Below is a small trained network, with its code and all its weights. Each question gives an input and a class and asks what happens when units are switched off, that is, made to give their printed mean instead of their output.

import numpy as np


def w(rows, s, z=0):
    codes = np.array(rows[::2]) - 128.0
    scale = np.full(codes.shape[1], s)
    scale[-1] = z or s
    return codes * scale


def f(y):
    return y / 2 * (1 + np.tanh(0.7978845608 * (y + 0.044715 * y**3)))


def log_softmax(a):
    a = a - a.max(-1, keepdims=True)
    return a - np.log(np.exp(a).sum(-1, keepdims=True))


def net(x, mask):
    res = np.array(x, float).reshape(1, 5) / 4 @ E
    y = f(res @ A[0][:, :-1].T + A[0][:, -1])
    res = res + np.where(mask, y, B[0][:, -1]) @ B[0][:, :-1]
    return log_softmax(res[-1] @ U[:, :-1].T + U[:, -1])


A, B = {}, {}
E = w([
[96,138,119,99,93,197,112,201,227],'x0',
[127,145,121,136,142,139,158,96,154],'x1',
[64,36,199,105,127,111,108,81,165],'x2',
[95,121,125,117,71,154,250,128,67],'x3',
[140,134,123,119,137,138,148,104,146],'x4',
],0.017)
A[0] = w([
[75,121,211,99,115,168,141,169,198,53],'n0',
[150,233,79,138,197,118,82,160,161,178],'n1',
[177,141,70,141,95,220,170,205,102,93],'n2',
[59,174,87,10,40,183,191,145,82,138],'n3',
[133,121,60,162,136,162,137,112,61,108],'n4',
[188,242,64,139,121,182,156,255,149,113],'n5',
[247,239,83,168,154,58,146,120,21,228],'n6',
[196,211,170,98,183,165,82,198,185,253],'n7',
[80,60,176,87,184,77,195,59,42,120],'n8',
[169,117,182,158,224,30,35,74,116,215],'n9',
],0.0084,0.0048)
B[0] = w([
[125,168,164,81,95,165,135,132,162,183],'n0',
[156,127,87,67,139,124,96,206,133,197],'n1',
[108,186,161,134,166,131,154,121,89,187],'n2',
[54,135,153,161,124,126,181,93,97,202],'n3',
[111,106,135,161,90,139,169,106,152,156],'n4',
[109,154,96,151,173,85,149,139,73,223],'n5',
[76,128,197,98,54,168,113,127,245,235],'n6',
[131,171,82,91,147,136,91,160,141,214],'n7',
[197,24,80,185,109,114,134,150,98,219],'n8',
[127,104,117,118,192,144,113,60,159,250],'n9',
],0.013,0.02)
U = w([
[112,132,141,78,94,171,48,127,223,254],'0',
[83,112,171,107,9,191,168,126,139,131],'1',
[162,93,113,139,225,98,94,63,129,76],'2',
[200,77,92,185,93,104,166,126,67,98],'3',
[150,146,33,91,150,131,92,174,104,72],'4',
[98,165,122,162,163,124,166,124,63,42],'5',
],0.014,0.0031)

Each question gives the input, the list of numbers given to net, and the class t.
The units are the neurons (one row each of A and B). Each row of codes is followed by its name. A weight is (code - 128) times the scale printed after its matrix; where a second scale follows, it is the last column's (A, B and U).
mask holds one flag per neuron, in row order. A switched-off neuron (its flag False) gives its mean, the last column of its row in B, instead of its output. The means were averaged over made-up inputs and are rounded, as every weight is.
A unit's drop is (log p(t) with every unit on - log p(t) with that unit switched off) / (log p(t) with every unit on - log p(t) with every unit switched off).
The circuit of an input: a set's keep is (log p(t) with only the set's units on - log p(t) with every unit switched off) / (log p(t) with every unit on - log p(t) with every unit switched off). Starting from all 10 units, units are removed one at a time, each time the one whose removal leaves the highest keep (on an exact tie, the one counted first), for as long as the keep stays at least 0.8.
circuit, biggest first: the units of the circuit, biggest drop first
unit that matters most: the unit with the biggest drop
k most important neurons: the k neurons with the biggest drops, biggest first
drop when u is switched off: that unit's drop, to one decimal
input [6,-5,-5,0,-5], class 4: unit that matters most : n7
input [4,5,-7,1,-6], class 5: 3 most important neurons : [n2, n5, n3]
input [0,-7,7,-3,5], class 2: 2 most important neurons : [n6, n9]
input [5,1,-8,1,4], class 5: 3 most important neurons : [n2, n5, n3]
input [-7,-5,-8,0,-8], class 0: 2 most important neurons : [n6, n3]
input [8,6,-5,0,7], class 4: 2 most important neurons : [n1, n7]
input [-5,8,-1,1,-1], class 1: 2 most important neurons : [n6, n7]
input [-5,8,-6,1,-6], class 1: 4 most important neurons : [n6, n4, n7, n9]
input [2,-8,-7,4,6], class 5: 2 most important neurons : [n5, n2]
input [-4,3,1,7,-4], class 3: 2 most important neurons : [n8, n0]
input [0,1,8,-6,2], class 2: 2 most important neurons : [n6, n9]
input [-1,1,3,6,-5], class 3: 2 most important neurons : [n6, n8]
input [1,6,-1,-2,5], class 4: drop when n6 is switched off : 1.1
input [-4,5,4,2,-1], class 3: circuit, biggest first : [n8]
input [-5,-6,-8,8,8], class 1: drop when n6 is switched off : 3.1
input [0,0,2,-6,0], class 2: 3 most important neurons : [n6, n9, n0]
input [-5,4,-3,1,8], class 1: drop when n7 is switched off : 0.2
input [5,0,-4,2,4], class 5: drop when n8 is switched off : 0.0
